Below are the code and all the weights of a small trained network. Each question names an input and a class and asks about switching units off, where a switched-off unit gives its printed mean instead of its output.

import numpy as np


def w(rows, s, z=0):
    codes = np.array(rows[::2]) - 128.0
    scale = np.full(codes.shape[1], s)
    scale[-1] = z or s
    return codes * scale


def norm(h):
    return h / np.sqrt((h * h).mean(-1, keepdims=True) + 1e-5)


def f(y):
    return y / 2 * (1 + np.tanh(0.7978845608 * (y + 0.044715 * y**3)))


def log_softmax(a):
    a = a - a.max(-1, keepdims=True)
    return a - np.log(np.exp(a).sum(-1, keepdims=True))


def net(x, mask):
    res = np.array(x, float).reshape(1, 4) / 4 @ E
    u = 0
    for l in range(3):
        y = f(norm(res) @ A[l][:, :-1].T + A[l][:, -1])
        res = res + np.where(mask[u : u + 11], y, B[l][:, -1]) @ B[l][:, :-1]
        u += 11
    return log_softmax(norm(res)[-1] @ U[:, :-1].T + U[:, -1])


A, B = {}, {}
E = w([
[225,1,164,197],'x0',
[129,129,130,125],'x1',
[228,136,92,8],'x2',
[147,139,6,186],'x3',
],0.007)
A[0] = w([
[137,123,84,134,158],'0.n1',
[22,73,133,148,165],'0.n2',
[126,180,70,113,33],'0.n3',
[166,153,134,117,62],'0.n4',
[103,42,160,106,130],'0.n5',
[167,129,101,81,2],'0.n6',
[211,97,85,101,135],'0.n7',
[147,153,122,104,26],'0.n8',
[171,66,85,147,40],'0.n9',
[181,150,202,86,89],'0.n10',
[143,151,111,3,163],'0.n11',
],0.011,0.0039)
B[0] = w([
[118,150,178,139,154],'0.n1',
[152,255,166,193,197],'0.n2',
[115,101,171,153,155],'0.n3',
[136,143,88,174,121],'0.n4',
[94,185,123,117,174],'0.n5',
[207,153,46,185,136],'0.n6',
[130,205,163,182,207],'0.n7',
[144,80,73,163,118],'0.n8',
[62,139,157,132,160],'0.n9',
[126,161,213,150,179],'0.n10',
[113,198,158,180,254],'0.n11',
],0.0074,0.0059)
A[1] = w([
[177,22,145,138,155],'1.n1',
[146,153,159,105,140],'1.n2',
[205,155,96,59,150],'1.n3',
[159,30,122,126,53],'1.n4',
[78,160,82,30,159],'1.n5',
[196,94,186,170,174],'1.n6',
[208,121,133,97,94],'1.n7',
[212,159,128,52,4],'1.n8',
[145,105,63,151,108],'1.n9',
[135,105,98,218,181],'1.n10',
[119,121,8,161,124],'1.n11',
],0.015,0.0037)
B[1] = w([
[55,123,52,101,158],'1.n1',
[79,130,86,113,191],'1.n2',
[74,163,221,201,156],'1.n3',
[72,61,42,158,128],'1.n4',
[62,88,30,170,177],'1.n5',
[57,159,45,101,254],'1.n6',
[81,173,129,162,140],'1.n7',
[101,157,172,213,147],'1.n8',
[38,103,195,87,135],'1.n9',
[133,209,154,100,238],'1.n10',
[96,139,254,22,180],'1.n11',
],0.0092,0.0063)
A[2] = w([
[159,97,102,86,27],'2.n1',
[184,50,186,59,6],'2.n2',
[165,97,109,106,73],'2.n3',
[117,48,147,116,72],'2.n4',
[90,76,250,111,193],'2.n5',
[147,181,121,80,99],'2.n6',
[91,209,84,110,255],'2.n7',
[146,177,159,155,150],'2.n8',
[89,91,124,37,96],'2.n9',
[140,75,102,62,102],'2.n10',
[240,54,62,171,207],'2.n11',
],0.012,0.004)
B[2] = w([
[82,130,210,203,121],'2.n1',
[143,153,155,174,126],'2.n2',
[19,255,195,181,120],'2.n3',
[92,101,164,137,121],'2.n4',
[174,166,114,62,156],'2.n5',
[76,42,133,120,147],'2.n6',
[195,78,81,122,249],'2.n7',
[187,68,142,137,172],'2.n8',
[186,194,194,138,134],'2.n9',
[83,174,183,191,122],'2.n10',
[73,173,69,145,125],'2.n11',
],0.0088,0.016)
U = w([
[52,125,35,155,185],'0',
[155,199,193,253,164],'1',
[126,138,192,24,174],'2',
[189,131,95,122,245],'3',
[196,14,135,141,20],'4',
[75,66,185,180,2],'5',
[59,2,203,193,21],'6',
],0.016,0.0078)

Each question gives the input, the list of numbers given to net, and the class t.
The units are the neurons (one row each of A and B). Each row of codes is followed by its name. A weight is (code - 128) times the scale printed after its matrix; where a second scale follows, it is the last column's (A, B and U).
mask holds one flag per neuron, layer by layer. A switched-off neuron (its flag False) gives its mean, the last column of its row in B, instead of its output. The means were averaged over made-up inputs and are rounded, as every weight is.
A unit's drop is (log p(t) with every unit on - log p(t) with that unit switched off) / (log p(t) with every unit on - log p(t) with every unit switched off).
The circuit of an input: a set's keep is (log p(t) with only the set's units on - log p(t) with every unit switched off) / (log p(t) with every unit on - log p(t) with every unit switched off). Starting from the 12 units with the biggest drops (on a tie, the unit counted first), units are removed one at a time, each time the one whose removal leaves the highest keep (on an exact tie, the one counted first), for as long as the keep stays at least 0.8.
circuit, biggest first: the units of the circuit, biggest drop first
top k neurons: the k neurons with the biggest drops, biggest first
k most important neurons of layer l: the k neurons of layer l with the biggest drops, biggest first
input [-4,1,8,8], class 1: circuit, biggest first => [1.n3 1.n8]
input [-7,7,-2,-5], class 0: most important neuron of layer 1 => [1.n5]
input [1,2,4,7], class 2: 2 most important neurons of layer 0 => [0.n2 0.n10]
input [0,-7,-4,-1], class 3: circuit, biggest first => [0.n11 0.n9 1.n9]
input [-7,-5,-4,-7], class 0: circuit, biggest first => [1.n5 1.n11]
input [7,1,6,-5], class 0: top 3 neurons => [1.n6 0.n2 1.n1]
input [-5,3,-2,-4], class 0: top 3 neurons => [1.n5 1.n11 0.n7]
input [1,7,-3,-6], class 3: 2 most important neurons of layer 1 => [1.n11 1.n3]
input [6,-1,-6,0], class 0: 3 most important neurons of layer 0 => [0.n11 0.n7 0.n10]
input [7,-4,2,8], class 2: circuit, biggest first => [1.n11 1.n9 1.n10]
input [-6,-5,-4,7], class 2: circuit, biggest first => [1.n11 0.n11 1.n6]
input [-6,7,-7,5], class 1: 2 most important neurons of layer 0 => [0.n2 0.n5]
input [0,1,8,-7], class 1: circuit, biggest first => [1.n8 1.n3]
input [-7,1,4,-3], class 0: circuit, biggest first => [1.n5]
input [2,0,-6,8], class 2: top 3 neurons => [1.n11 0.n11 0.n7]
input [-5,-5,8,7], class 1: circuit, biggest first => [1.n3 1.n8]
input [2,-2,-3,1], class 4: top 2 neurons => [0.n11 2.n8]
input [7,8,8,7], class 1: top 3 neurons => [1.n3 0.n7 1.n8]
input [0,-5,-6,-8], class 2: top 2 neurons => [2.n5 0.n11]
input [4,5,6,4], class 1: circuit, biggest first => [1.n3]
input [-3,-7,-8,5], class 1: top 2 neurons => [0.n2 1.n6]
input [-2,0,0,-3], class 4: top 2 neurons => [1.n11 1.n3]
input [-7,6,-5,8], class 2: 2 most important neurons of layer 1 => [1.n11 1.n6]
input [-2,2,4,-3], class 1: top 2 neurons => [0.n6 1.n6]
input [3,4,4,0], class 1: 2 most important neurons of layer 0 => [0.n6 0.n3]
input [7,6,-5,0], class 0: top 2 neurons => [1.n6 0.n11]
input [6,1,2,1], class 0: circuit, biggest first => [1.n6]
input [-7,3,7,-2], class 0: 2 most important neurons of layer 1 => [1.n5 1.n2]
